Here is a tiny trained network, its code and every weight. The questions are about switching its units off for an input and a target symbol, where a switched-off unit gives its printed mean instead of its output.

import numpy as np


def w(rows, s, z=0):
    codes = np.array(rows[::2]) - 128.0
    scale = np.full(codes.shape[1], s)
    scale[-1] = z or s
    return codes * scale


def norm(h):
    return h / np.sqrt((h * h).mean(-1, keepdims=True) + 1e-5)


def softmax(a):
    e = np.exp(a - a.max(-1, keepdims=True))
    return e / e.sum(-1, keepdims=True)


def log_softmax(a):
    a = a - a.max(-1, keepdims=True)
    return a - np.log(np.exp(a).sum(-1, keepdims=True))


def net(x, mask):
    ids = ['αβγδεζηθμξπτφψ'.index(c) for c in x.split()]
    T = len(ids)
    res = E[ids] + P[:T]
    u = 0
    for l in range(3):
        r = norm(res)
        for j in range(2):
            rows = slice(2 * j, 2 * j + 2)
            q, k, v = (r @ M[l][rows].T for M in (Q, K, V))
            z = softmax(np.where(np.tri(T) > 0, q @ k.T / 2**0.5, -1e9)) @ v
            o = O[l][rows]
            res = res + np.where(mask[u + j], z, o[:, -1]) @ o[:, :-1]
        u += 2
    return log_softmax(norm(res)[-1] @ U[:, :-1].T + U[:, -1])


Q, K, V, O = {}, {}, {}, {}
E = w([
[144,173,17,175],'α',
[209,204,94,155],'β',
[95,144,97,82],'γ',
[180,147,70,126],'δ',
[99,138,104,81],'ε',
[119,135,111,73],'ζ',
[244,41,47,206],'η',
[81,170,123,104],'θ',
[114,145,100,86],'μ',
[198,128,124,122],'ξ',
[127,88,33,117],'π',
[18,67,196,79],'τ',
[111,142,119,88],'φ',
[101,5,186,133],'ψ',
],0.021)
P = w([
[184,174,187,182],'0',
[148,95,2,50],'1',
[141,108,8,51],'2',
[132,115,20,59],'3',
[134,123,25,65],'4',
[139,127,25,71],'5',
[128,128,27,68],'6',
[122,137,31,72],'7',
[130,140,33,77],'8',
[133,144,34,83],'9',
[130,150,39,87],'10',
],0.0071)
Q[0] = w([
[113,75,202,115],'0.h1',
[47,40,49,143],'0.h1',
[246,68,126,221],'0.h2',
[176,146,100,150],'0.h2',
],0.013)
K[0] = w([
[33,107,221,135],'0.h1',
[68,85,10,55],'0.h1',
[129,40,6,255],'0.h2',
[219,30,52,115],'0.h2',
],0.0078)
V[0] = w([
[111,149,92,148],'0.h1',
[254,116,156,116],'0.h1',
[71,231,148,171],'0.h2',
[179,178,225,133],'0.h2',
],0.0065)
O[0] = w([
[208,212,179,199,187],'0.h1',
[161,143,103,47,79],'0.h1',
[110,202,255,132,118],'0.h2',
[231,103,191,93,3],'0.h2',
],0.0062,0.0036)
Q[1] = w([
[72,198,162,89],'1.h1',
[146,191,86,98],'1.h1',
[109,175,22,10],'1.h2',
[52,181,166,165],'1.h2',
],0.012)
K[1] = w([
[148,188,247,187],'1.h1',
[153,165,152,167],'1.h1',
[120,174,60,91],'1.h2',
[60,194,194,190],'1.h2',
],0.012)
V[1] = w([
[89,194,47,119],'1.h1',
[136,181,169,237],'1.h1',
[144,58,156,183],'1.h2',
[190,86,1,54],'1.h2',
],0.0072)
O[1] = w([
[119,121,153,213,191],'1.h1',
[123,150,10,78,108],'1.h1',
[119,120,127,82,54],'1.h2',
[109,186,162,174,254],'1.h2',
],0.013,0.0091)
Q[2] = w([
[201,26,184,198],'2.h1',
[147,114,100,206],'2.h1',
[164,101,81,184],'2.h2',
[156,3,140,179],'2.h2',
],0.015)
K[2] = w([
[122,45,214,237],'2.h1',
[170,160,124,238],'2.h1',
[93,184,11,246],'2.h2',
[32,111,154,254],'2.h2',
],0.01)
V[2] = w([
[196,217,168,165],'2.h1',
[149,85,165,2],'2.h1',
[184,138,179,82],'2.h2',
[241,103,58,152],'2.h2',
],0.0096)
O[2] = w([
[131,75,112,49,178],'2.h1',
[64,223,133,218,1],'2.h1',
[254,72,80,200,89],'2.h2',
[87,103,183,230,155],'2.h2',
],0.0087,0.0091)
U = w([
[62,140,70,69,61],'α',
[117,111,6,186,2],'β',
[96,156,137,109,146],'γ',
[77,21,102,136,77],'δ',
[108,167,185,204,160],'ε',
[185,115,226,104,228],'ζ',
[112,83,229,167,155],'η',
[130,201,88,82,101],'θ',
[182,86,104,104,149],'μ',
[171,58,144,216,100],'ξ',
[81,133,217,45,171],'π',
[149,151,115,50,140],'τ',
[217,173,128,142,171],'φ',
[147,110,115,91,145],'ψ',
],0.019,0.01)

Each question gives the input, a string of symbols that net reads in full, and the target symbol t.
The units are the heads (2 rows each of Q, K, V and O). Each row of codes is followed by its name. A weight is (code - 128) times the scale printed after its matrix; where a second scale follows, it is the last column's (O and U).
mask holds one flag per head, layer by layer. A switched-off head (its flag False) gives its mean, the last column of its rows in O, instead of its output. The means were averaged over made-up inputs and are rounded, as every weight is.
A unit's drop is (log p(t) with every unit on - log p(t) with that unit switched off) / (log p(t) with every unit on - log p(t) with every unit switched off).
The circuit of an input: a set's keep is (log p(t) with only the set's units on - log p(t) with every unit switched off) / (log p(t) with every unit on - log p(t) with every unit switched off). Starting from all 6 units, units are removed one at a time, each time the one whose removal leaves the highest keep (on an exact tie, the one counted first), for as long as the keep stays at least 0.8.
circuit, biggest first: the units of the circuit, biggest drop first
unit that matters most: the unit with the biggest drop
which heads matter: for each layer, one digit per head in row order, 1 if its drop is at least 0.15 and else 0, layers parted by /
input β ε τ ε ε ε η φ, target β: circuit, biggest first	1.h1, 2.h2, 1.h2, 0.h2
input τ α θ φ α τ α ε, target τ: which heads matter	00 / 10 / 01
input α ε γ π ζ ε ε θ π, target δ: circuit, biggest first	1.h1, 2.h1, 2.h2
input α μ ε θ ε ε ξ θ β ε φ, target α: circuit, biggest first	1.h1
input π θ ε α π ψ ε γ, target π: circuit, biggest first	2.h2, 1.h1
input β θ β ζ τ β ε, target β: circuit, biggest first	1.h1, 2.h2, 0.h2, 1.h2
input μ ε ε ψ ε η τ ζ μ, target μ: circuit, biggest first	2.h2, 1.h2, 0.h2, 2.h1
input θ ε π ε α γ ε φ ε α ε, target θ: which heads matter	01 / 10 / 10
input ξ η ε φ γ ψ θ, target ξ: which heads matter	10 / 01 / 01
input ε ε π γ, target ε: circuit, biggest first	1.h1, 0.h2, 1.h2, 2.h1
input θ ε ε β φ ε γ, target θ: circuit, biggest first	1.h1, 0.h2, 2.h1
input φ α ε, target φ: circuit, biggest first	0.h2, 2.h2, 1.h2
input ε θ ζ φ ε τ φ ψ μ, target ε: which heads matter	01 / 11 / 10
input δ π ε δ ε γ ξ π ε ε, target δ: circuit, biggest first	2.h1, 2.h2, 0.h1
input η ψ ε ε, target η: which heads matter	10 / 10 / 01
input δ β ε φ φ, target δ: circuit, biggest first	2.h1, 2.h2, 0.h2
input ζ ε μ, target ζ: circuit, biggest first	1.h1, 0.h1, 0.h2
input ε ε γ α α φ ζ γ θ, target ε: which heads matter	01 / 11 / 11
input φ ε μ, target φ: which heads matter	01 / 11 / 01
input π π ε π ε ε ε α π μ, target π: circuit, biggest first	2.h2, 2.h1
input ξ θ ε, target ξ: which heads matter	10 / 00 / 01
input μ φ ε ε θ, target μ: which heads matter	11 / 01 / 01
input φ μ ε π π ε α ε π π γ, target φ: unit that matters most	0.h2
input η ε ε β ξ μ, target η: unit that matters most	2.h2
input ξ ε ψ α π ζ, target ξ: which heads matter	00 / 00 / 01
input μ θ α ε ε φ β μ β ε δ, target μ: which heads matter	00 / 00 / 10
